In the rows, zero is written as 128.
Here are made-up elements, facts about them, and rows of numbers that follow some of those facts. Name the element behind each unnamed row.

Some rows with their names:
lezos: [118 127 159  74 130 140 168 149 104 176  72 166 103 165 145 168 144 163
 145 188 169 160 156  93 123 175 172 173 153 157  85 121 136  75 153 164
  86]
teven: [115  82 171 109 118 177  85  89 185  96  85 103 201 106 141 159 104  85
 163 116 169  68 126 139  85 155 146  79 120 159 146 114 151 118 151 123
  89]
stoklin: [176 147  81 160 108 102 121 116 106  90 150 100 121 142 169  84 186 109
 127 104 127 148 157 187 148 114 109 149 148  99 140 115 113  72  74 133
 178]
nuser: [114 170  86 166 114 118 116 157  84 169  90 105 111  93 166 106 168 129
 157 159 144 162 127 191 175 100  89 151 161 106 103 122 147 171 121 149
 139]
tagodos: [121 141 114 141 140 117 114 116 132 103 159 149 120 156 135 121 117 123
 129 107 133 105 140 126 129 113 138 104 127 125 159 114 120 121 139  85
 157]
gobar: [104 161 111  79 113  98  84 104 173 103 179 104  98 159 133 145 141 167
  90 135 170  96 152 117 120 129  93 166 170 127  75 110 154 165 123 146
 109]
treli: [160 165  99 167 112 139 145  93 107 137 175  88 173  93 151 160 109 130
 167 160 178 142 154 156 167 103  93  82 127 156 147 164 128  69  58 163
  92]
tabe: [112 138 150  80 110 111 142 117 101 107  99 176 135 103 110 101  82  95
  95 126  96 114 130 102  91 187 107 149 159 135 134 149  83 137 149 143
 100]
braser: [158 107 129 137 153 105 153 111 115 131 100 146 106 148  92 119 141 101
  84 123  84 104 108  94 145 118 157 103 104 141 135 130 117  74 131 159
 106]
tratu: [124 121 126 149 169 127 119 119 151  98 159 181 120 173 128 125 121 139
 119 103 124 110 144 104 109 112 168 140 106 128 166 104 141 140 159  78
 166]
muke: [116 178 127 124 116 120  92  91 183  96 163 120 145  80 172 116  82 124
 156 130 165  76 164 148 113 121  96  90 169 150 141 141 143 138  72 123
  90]
stabris: [151 135 156  72 174 156 157 124  92 137  86 182 124 132 109 147  81 145
 112 172 119 158 170  89 115 201 131 170 123 153 150 161  85  69 149 158
 118]
tritim: [121 145  80  91 109 126 133 129  87 122 174 131 166  97 105  95  93 135
 161 161 174 152 158 183 123 182  83  94 159  75 147 117  71  89 134 105
 173]
troni: [146 130 116  94 176 166 123 154 131 133  90 185 169 103  84  94  95 160
  92 131 106 153 166 107  96 200 135 175 129  79 142 142  85 134 148 120
 160]
stirar: [102 166 114  80 114  81  80 108 174  96 177 109 100 156 135 141 149 170
  95 132 164  88 158 111 115 123 101 163 171 133  80 100 165 166 143 140
 101]
peplo: [119 144 112 133 108  95 151 103  84 115 139  94 142  94 168  97 121  78
 109 119  98 137  92 197 159 103  84 101 121 110 160 136  95 143  87 101
 156]
flale: [108 108 168 135 117 162 108 144 196 151  97 118 145  91 121 176 166 167
 153 126 152 153 156  94  94 102 156 147 144 159  74 121 170  89 118 161
  76]
buzu: [117 152 172 166 151 175  99 118 187  98 102 144 187  79 162 151  89 129
 167 116 117 107 174 107  93 104 151 115  89 150 165 169 163 153 146  98
  91]
luner: [108 126 151 128 116 125 140 141 129  89 145 184 110 172 166 102 130  86
 148 100 121  79  85 101  91 132 176 131 108 150 159 110 138 159 147  83
 151]
zemu: [108 114 171 139 111 162 104 151 152  86  92  99 194  94 182 164 184 163
 137 110 104 160 146 174  81 100  91 181 101 106  86 119 161 134 149 111
 120]

There are 2 kinds of fact about the elements: Π, θ.
{nuser, tribri} Π buven
{nuser, penosem, zatren, tofadrir} Π drebuk
{nuser, vaka, nebus, kofe} Π tretrim
{nuser, rigral} Π figostel
{nuser, peplo} Π kisik
{nuser} Π tila
{tistok, baplun, travubren, doror, kliplafil} Π gabra
{plapus, rigral} Π grubran
{plapus} Π nagro
{plapus, timi, ligropes} Π troni
{plapus, nelal, lefek} Π pebo
{pedreflik, muke} Π baklom
{pedreflik, treli} Π briplok
{pedreflik, doror} Π vagra
{pedreflik} Π teven
{pedreflik, romem} Π plestus
{treli, trudre} Π skigi
{treli, skalek, flatok, relu} Π sofe
{treli, skalek} Π flale
{treli, zatren, nogul} Π plepler
{flesel, fiklak, kiplas, vola} Π plona
{drukas, timi, giplonan} Π stabris
{trudre, drode} Π zemego
{trudre} Π nagolar
{trudre} Π dibrum
{romem, zatren, fleskel} Π buzu
{romem, zatren} Π zonem
{penosem} Π zipler
{moduga} Π dises
{moduga, relu, datrir, kolin} Π klogi
{moduga, nabroflak, tribri, trafogim} Π munon
{flerir} Π luner
{flerir} Π senum
{flerir} Π bitratak
{flerir, trafogim} Π groze
{vaka, kolin} Π pofun
{vaka, stoklin} Π nunizar
{vaka, nelal} Π gebre
{vaka, relu} Π mizos
{rara, fiklak, dreno, relu} Π vegone
{rara} Π gretidra
{baplun, nabroflak} Π gresus
{baplun} Π nistiflum
{baplun} Π skobi
{zatren} Π fite
{travubren, mides, tribri} Π saklum
{fleskel} Π stuli
{fleskel} Π labim
{vulom} Π voke
{nogul, kleflam, raskeder} Π stabrum
{tedredru} Π tratu
{doror} Π klokido
{doror, trafogim} Π dadris
{tritim} Π klugum
{tritim, timi} Π puskun
{tritim} Π drifar
{timi} Π stobrufam
{timi, nabes, mides} Π topepi
{tofadrir} Π zemu
{nelal, bofle, raskeder} Π brotar
{nelal} Π trarido
{skidum} Π betos
{skidum} Π raplem
{nabes} Π muvel
{nabes, kesir} Π novik
{lefek, ligropes} Π bigam
{lefek} Π skuplak
{stalati} Π peplir
{mides} Π tabe
{mides, giplonan, vola} Π rurom
{nebus, rigral} Π lustas
{ronidrin} Π pibra
{nabroflak, relu} Π pograplel
{nabroflak, giplonan, raskeder, vola} Π gresir
{fiklak} Π braser
{fiklak} Π skedre
{flile} Π skofon
{kiplas, raskeder} Π stepla
{kiplas, drode} Π brudrigran
{giplonan, relu, kesir} Π lezos
{giplonan} Π dudo
{kliplafil, peplo, vola} Π truga
{bofle} Π burus
{raskeder, grodris} Π stisek
{dreno, relu} Π dubedi
{peplo} Π veke
{peplo} Π tokle
{stoklin} Π drosku
{stoklin} Π drofol
nuser θ [fodru]
plapus θ [dises, nistiflum, viskos]
skofon θ [drutra, peplo]
gretidra θ [stoklin, drutra]
drosku θ [drebuk, plestus]
drukas θ [peplir, desu]
zonem θ [tabe, puskun, stoklin, nagro]
labim θ [flesel, klupi]
foflek θ [fleskel]
penosem θ [sofe, tribri, skedre]
flerir θ [pofun, drutra, tribri]
drofol θ [zunu]
vulom θ [drebuk, topepi]
truga θ [bezefli]
skobi θ [plona]
stuli θ [desu, lustas]
tedredru θ [kliplafil, tistok, stabris, rurom]
tofadrir θ [teven, klevukur]
klokido θ [saklum, namil, zatren]
nelal θ [plona]
sustudrul θ [teven, voke]
skidum θ [buzu, troni]
stirar θ [vegone]
lezos θ [dadris, tokle, stabris]
gobar θ [bigam, vegone]
brotar θ [tabe, vegone, muke, giplonan]
tigro θ [topepi]
stabrum θ [muke]
lefek θ [trafogim]
klogi θ [briplok, braser, stisek]
stalati θ [timi]
mides θ [skalek, viskos, trarido]
burus θ [bezefli]
nabroflak θ [stigi]
baklom θ [veke, tretrim, sofe, damin, zatren]
flile θ [klugum, fite, gebre, muke]
dudo θ [magrasom, pebo]
skuplak θ [luner, drebuk]
grubran θ [stobrufam, sofe]
zipler θ [stisek, nistiflum, timi]
keze θ [nistiflum, kolin]
floskas θ [rigral, trarido]
deskim θ [vagra, truzol, sofe, kisik]
zemu θ [drutra]
raskeder θ [kliplafil, nogul]
pibra θ [giler, dises]
grodris θ [peplir, briplok, tretrim]
dreno θ [treli, tokle, stabris]
relu θ [muvel]
munon θ [plestus, gazivin, voke]
flebrok θ [dubedi]
figostel θ [kliplafil, namil]
flale θ [stoklin, romem, lustas]
kesir θ [teven, betos]
vola θ [dadris]
mizos θ [veke, giler, pedreflik]
drode θ [drebuk, gazivin, klupi]
buven θ [skigi, stepla]
nagolar θ [troni]

Which element is each row?
No name comes twice in this set of rows, the named rows included.
[121 110  67 152 109  92 161 151  99 175 124  89  95 103 118 136 182 138
 162 169 192 159 119 146 159 114 102  77 174 142  71 119  91  67  53 166
 121] : relu
[189 166 173 162 110 174 140 169 131  85  88 135 160  81 105 131 128 124
 159  97 119  66 101 101  94 114 118 171  77 149 150 202 176 164 150 114
  97] : drebuk
[ 93 100 111  97 111  78 137 159  95  94 177 108 126 169 175 166 187 121
 160 124 141 153  70 180  86 104  92 166 156 105  71 114  99 125  50  97
 171] : flerir
[140 163 179 167 122 177 103 110 181 100 121 111 192  76 150 144  95 131
 157 104 110 111 170 120 128 108 107 124 102 146 149 167 164 151 146 115
  88] : fite
[ 99  94 173  96 117 113  99 151 141  92 161 148 148 164 156 167 171 172
 122 109 118 159 124 103  80 108 143 177 120  98  78 100 160 121 135  96
 172] : skofon
[142 141 102 104 104 105 168 132  96 188 128  98 102 167 166 173 175 157
 166 173 196 160 145 131 166 103 121  90 168 157  84 117 134  67  84 168
 122] : dreno
[ 99 132 174 123 108 161 125 120 175  97 100 182 165 103 179 147  92  77
 160 112 109  90 109 100  79 124 164  94 119 157 152 141 148 158 143  95
  93] : vagra
[115 124 172 127 119 113 141 114 101 119  83 120 132 123 145 110 108  87
  85 109  86 105  92 136 140 116 116 148  91 141 164 132 143 156 144 104
 101] : veke
[104 129 121 134 108 123 125 161 114 132 177 118 100 156 104 173 149 173
 155 119 184 138  89 108 125 112 116 159 108 133  75 107 166 159 134 124
 149] : tigro
[107 154 131 163 100 144 130 111 115 118 177 102 189  81 172 137  81  86
 173 149 177 146 140 175 131  97  85  81 137 152 157 126 112 106  61 111
  95] : pedreflik
[146 121  76 147 106  96 159 124 102 129 117 110 109 122 166  76 161  78
 156 139 135 138 106 169 141 112 126  80 162 148 140 131  83  79  60 167
 147] : moduga
[131 140 179 150 116 142 130 131 118 114  72 115 136 112 166  86 135  86
  81 115  92 113 118 144 135 119 121 177  93 143 168 163 157 160 150 109
 104] : kisik

The same elements again, as new rows of numbers:
Known rows:
bitratak: [119 129 119 137 127 128 126 124 119 121 128 121 139 115 151 121 125 117
 132 135 112 138 140 140 129 121 110 130 118 118 118 103 138 110 117 135
 117 115 131 135 138]
flale: [116 125 121 123 136 127 145 127 119 122 149 135 137 143 147 139 120 119
 132 111 120 152 134 125 113 135 120 101 121 144 131 113 135 124 132 145
  94 115 129 138 125]
trudre: [124 131 136 119 133 125 129 127 134 117 123 131 113 135 110 131 135 129
 115 130 146 142 115 116 127 133 139 135 130 121 123 133 125 135 133 120
 141 129 124 124 133]
tedredru: [171 131 115 136 122  88 150 172 108 100 119 121  65 129  70 140 127 141
 112 135 100 159 138  31 131 118 135 119 147 116 105  86 113 131 125 111
 111 148 107 137 129]
nagro: [131 132 127 122 143 134 141 101 137 140 146 133 144 130 128 126 131 115
 152 137 130 107 129 152 135 125 129 108 142 142 139 101 125 124 122 137
 112 128 135 136 115]
sikar: [119 123 132 120 126 127 126 135 129 119 132 127 126 136 126 123 133 129
 129 128 128 138 128 126 127 133 130 124 138 128 129 135 136 135 140 126
 132 137 126 128 127]
zipler: [119 128 151 147 135 141 150 134 125 124 120 112 142 126 154 142 106 133
 117 110 113 124 143 110 128 144  87 144 109 129 138 143 126 125 109 147
 108 123 131 135 135]
pofun: [121 133 123 119 123 128 118 125 126 143 140 138 143 132 135 128 133 129
 142 129 122 123 137 148 131 118 136 109 124 136 120 113 132 112 125 136
 117 122 135 140 120]
truga: [123 123 127 141 126 127 134 131 119 124 126 123 130 131 150 129 119 124
 133 120 110 134 144 128 120 133 112 125 123 134 133 126 136 122 131 135
 108 122 131 133 131]
kolin: [106 146 166 125 134 122 135 122 149 133 114 107 120 130 101 130 147 139
 126 131 137 120 116 117 141 151 127 148 168 113 132 139 121 139 140 119
 151 133 131 111 129]
mitrim: [126 119 124 123 131 130 117 131 126 113 127 137 124 125 135 129 126 131
 119 137 134 141 129 127 127 126 125 130 119 124 120 126 119 120 129 127
 134 123 124 128 122]
buzu: [131 125 130 129 125 133 124 121 131 134 131 126 140 122 141 122 126 126
 140 135 114 114 138 146 132 123 113 125 132 126 127 117 140 118 124 133
 130 130 131 133 125]
drosku: [121 122 108 155 127 126 130 130 119 112 120 106 145 138 142 130 117 111
 137 109 118 153 156 134 105 110 130 126 116 142 134 141 139 121 144 132
 134 125 118 134 140]
desu: [136 140 134 118 132 135 136 113 144 152 129 119 132 132  94 134 143 140
 140 129 137  98 127 147 134 135 134 119 155 136 135 133 116 128 138 125
 133 134 136 122 105]
tokle: [174 112 104 139 121 139 125 115 127 139 120 144 120  88 148 118 116 128
 121 151 104 102 132 151 137 122 116 131 114 115 113 104 129 118 103 114
 113 122 128 132 118]
saklum: [133 127 134 133 114 126 117 130 124 148 131 131 123 118 134 122 129 133
 138 132 110 111 140 140 128 123 118 126 129 123 117 125 138 117 122 125
 121 126 137 141 119]
sustudrul: [119 108 114 123 119 122 110 153 119  95 134 130 129 149 144 125 118 120
 129 121 130 159 143 112 114 124 134 129 119 141 130 162 135 141 155 125
 146 147 120 133 132]
dibrum: [137 119 119 134 129 131 131 119 132 133 127 124 132 129 141 128 121 130
 139 122 122 121 149 143 125 142 105 119 140 136 130 131 118 115 138 130
 120 128 130 129 107]
grubran: [131 126 126 131 114 131 139 142 105 145 138 134 138 145 138 145 116 138
 132  98 114 117 140 114 109 126 131 115 105 148 128 153 135 126 126 137
 105 125 140 153 114]
pograplel: [129 123 122 131 125 129 125 129 122 125 128 125 138 125 140 124 125 122
 136 131 115 130 144 138 130 128 121 126 134 131 128 119 135 120 130 133
 120 127 130 133 129]

Rows to name:
No name comes twice in this set of rows, the named rows included.
[111 127 143 140 117 122 141 145  99 149 134 126 122 144 137 153 114 142
 128  93 118 124 145 104 105 138 125 118 107 137 125 143 132 114 131 137
  98 114 136 150 119] : baklom
[121 138 127 120 110 131 101 126 120 163 138 130 140 127 122 127 140 146
 142 135 120  98 136 154 133 115 134 119 120 124 110 129 127 104 115 130
 133 123 142 152 105] : sofe
[139 128 125 124 115 123 116 133 123 147 124 135 112 113 119 119 137 139
 130 143 125 114 122 132 132 127 136 132 135 114 114 126 133 128 123 109
 125 132 129 129 121] : namil
[109 133 169 130 139 125 120 124 138 128 127 107 134 110 131 125 126 135
 127 148 132 102 124 126 155 132 115 154 136 113 136 118 122 132 109 130
 150 135 134 126 136] : viskos
[119 130 124 132 135 130 141 129 123 131 136 128 132 136 143 139 119 122
 132 110 124 144 144 127 112 141 111 110 132 140 128 125 131 112 139 142
 106 118 131 133 119] : stuli
[126 124 121 126 141 129 144 119 128 114 143 133 139 131 150 125 124 113
 135 130 112 148 131 133 127 138 109 107 136 138 138 105 145 128 130 139
 104 127 134 132 127] : stabrum
[158 130 115 141 133 100 135 155 118 114 143  95 119 129 101 135 122 139
 142 144 104 120 171  76 147  98 111 105 146 130 124  87 101 102 119 139
 134 146 114 161 107] : tratu

The same elements again, as new rows of numbers:
Known rows:
groze: [122 129 118 130 127 133 124 122 132 120 127 127 120 133 130 127 130 134
 123 124 131 132 108 136 126 124 111 130 132 138]
muvel: [123 122 114 156 129 129 123 112 124 125 129 123 108 127 134 125 131 123
 125 129 131 123 114 142 137 125 114 138 129 127]
kiplas: [114 151 142 132 111 101 148 201 161 133 111 154  94 125 133 128  96 116
 136 149 120  96 132 183 130 111 155  92 120  78]
rurom: [127 136 122 142 112 121 123 145 124 113 140 113  90 116 162 125 133 150
 144 145 152  83 114 136 150 134 126 111 113 153]
keze: [124 125 109 103 104 134 146 114 106 152 125 131 136 142 129 127 117 135
 103 112 132 137 106 110 116 120 123 123 144 129]
dreno: [134 139 181  63  95 125 145 122 180 156 136 135 101 134 147 136 156 129
 150 145 160  90 136 149 161 131 141  98 125  96]
zemego: [120 127 107 132 120 130 136 107 132 119 129 128 111 127 130 127 125 133
 125 131 131 127 118 135 127 122 125 137 131 127]
trarido: [127 124 108 167 119 122 127 123 101 144 117 119 113 122 137 129 117 121
 102 122 116 127 109 137 131 132 111 144 142 123]
skuplak: [116 129 131  98 138 138 162 126 128 109 135 136 138 155 132 116 135 146
 143 116 127 135  98 113 144 121 139 146 134 135]
lustas: [142 104 104 160 137 102 107 112 128 125 131 123 139 114 117 129 141 166
 111 146  76 129 128 108 142 122 133 132 131  91]
pebo: [130 125 125 164 131 127 114 114 113 125 131 121 105 130 127 119 132 118
 120 134 131 137 119 144 138 123 118 142 127 148]
troni: [133 121 136 178 132 131 105  94 110 131 133 118 103 129 127 114 134 107
 114 132 129 127 128 151 148 127 113 146 119 150]
kofe: [184 144 143  99 125  98 113 148 137 153 131 125 117 135  88 130 146 159
 140 142  44 183 163 179 122 130 140 157 151 108]
pedreflik: [134 132 129 141 125 128 134 147  96 136 119 123 140 114 122 136 127 103
 137 119 133 119 167 118 116 143 139 133 127 140]
skebres: [118 123 110 133 126 130 131 115 132 125 130 128 120 137 129 127 131 131
 127 130 136 126 119 137 125 124 119 134 132 129]
dadris: [132 130 110 140 125 128 111 114 127 103 133 111  91 110 161 132 135 158
 141 135 144 103 112 134 144 145 112 119 125 142]
trafogim: [137 144 178 127 144 133 104 157 135 113 110 125 125 120 117 133 122 121
 125 113 122 128 119 141 126 151 102 106 130 145]
burus: [120 129 109 115 124 138 131 100 135 123 130 132 120 136 126 124 125 130
 120 126 137 147 117 143 121 122 120 131 129 140]
tritim: [141 136 161 128 128 131 119 130 125 133 124 128 121 131 121 122 126 111
 124 131 134 134 134 136 137 130 131 126 122 144]
ligropes: [153 133 187 141 127 129 107 133 111 153 131 125 123 138 113 109 134 104
 117 134 130 132 142 125 147 129 133 131 111 166]

Rows to name:
No name comes twice in this set of rows, the named rows included.
[120 121  99 167 122 120 135 160  87 143 125 118 137 127 137 133 126 121
 123 118 116 109 135 131 124 127 117 141 134 128] : giler
[141 134 149 102 109 128 136 133 107 158 117 132 133 134 119 128 114 123
 106 117 121 138 123 112 124 132 137 120 138 122] : stalati
[127 150 188 101 133 142 114 163 152 121 111 138 140 129 116 128 116 119
 121 115 138 128 123 142 121 141 109  86 126 147] : nabroflak
[119 123 120 164 117 128 130 152  92 150 111 117 136 124 136 136 124 121
 105 110 118 117 107 119 130 131  99 131 148 116] : dises
[115 134 162 118 104  99 155 177 177 155 118 154  80 135 133 136 114 108
 141 139 123  87 140 191 152 108 150 101 123  51] : fiklak
[122 128 110 101 123 138 125  98 141 123 132 131 127 144 120 124 130 144
 123 121 128 155 116 140 114 122 113 129 135 142] : buven
[132 170 132 137 123 148 135 135 119  68 105 117 138  69 139 133 110 112
 134 159 166 138 140 111 102 165 169 111 129 180] : nogul
[109 117  89 168 128 121 125 141 128 106 131 132 139 130 121 132 144 131
 140 132 133  95 160 136 125 104 118 130 118 112] : skedre
[121 113 120 160 140 123 109 116 142 101 125 129 160 122 111 135 156 147
 121 129 106 127 141 123 134 115 105 118 128 114] : pofun
[129 141 157  83 137 134 161 147 133 117 124 141 140 148 124 120 131 139
 145 115 124 147 117 116 141 129 155 131 131 132] : vulom
[120 162 141 133 131 145 139 140 132  81  97 133 146  91 117 126  97 103
 118 146 151 160 129 127  97 149 157 108 132 162] : kleflam
[110 149 156 137 122  92 166 227 156 126 109 157  85 132 143 127  96 122
 158 141 110  80 125 183 160 114 166 109 123  53] : flesel
[136 124 140 146 138 108 100 115 138 110 120 139 108 115 108 131 118 138
 122 130 111 129 157 124 133 125 139 110 112 104] : peplo
[124 115 100 160 119 121 138 123  88 132 120 118 148 111 136 135 132 129
 112 123 127 109 136  90 138 133 132 135 136 114] : briplok
[121 106 111 190 146 114 108 100 130  99 123 130 134 104 122 131 141 141
 114 141 108 117 141 110 143 114 118 127 115 100] : drutra

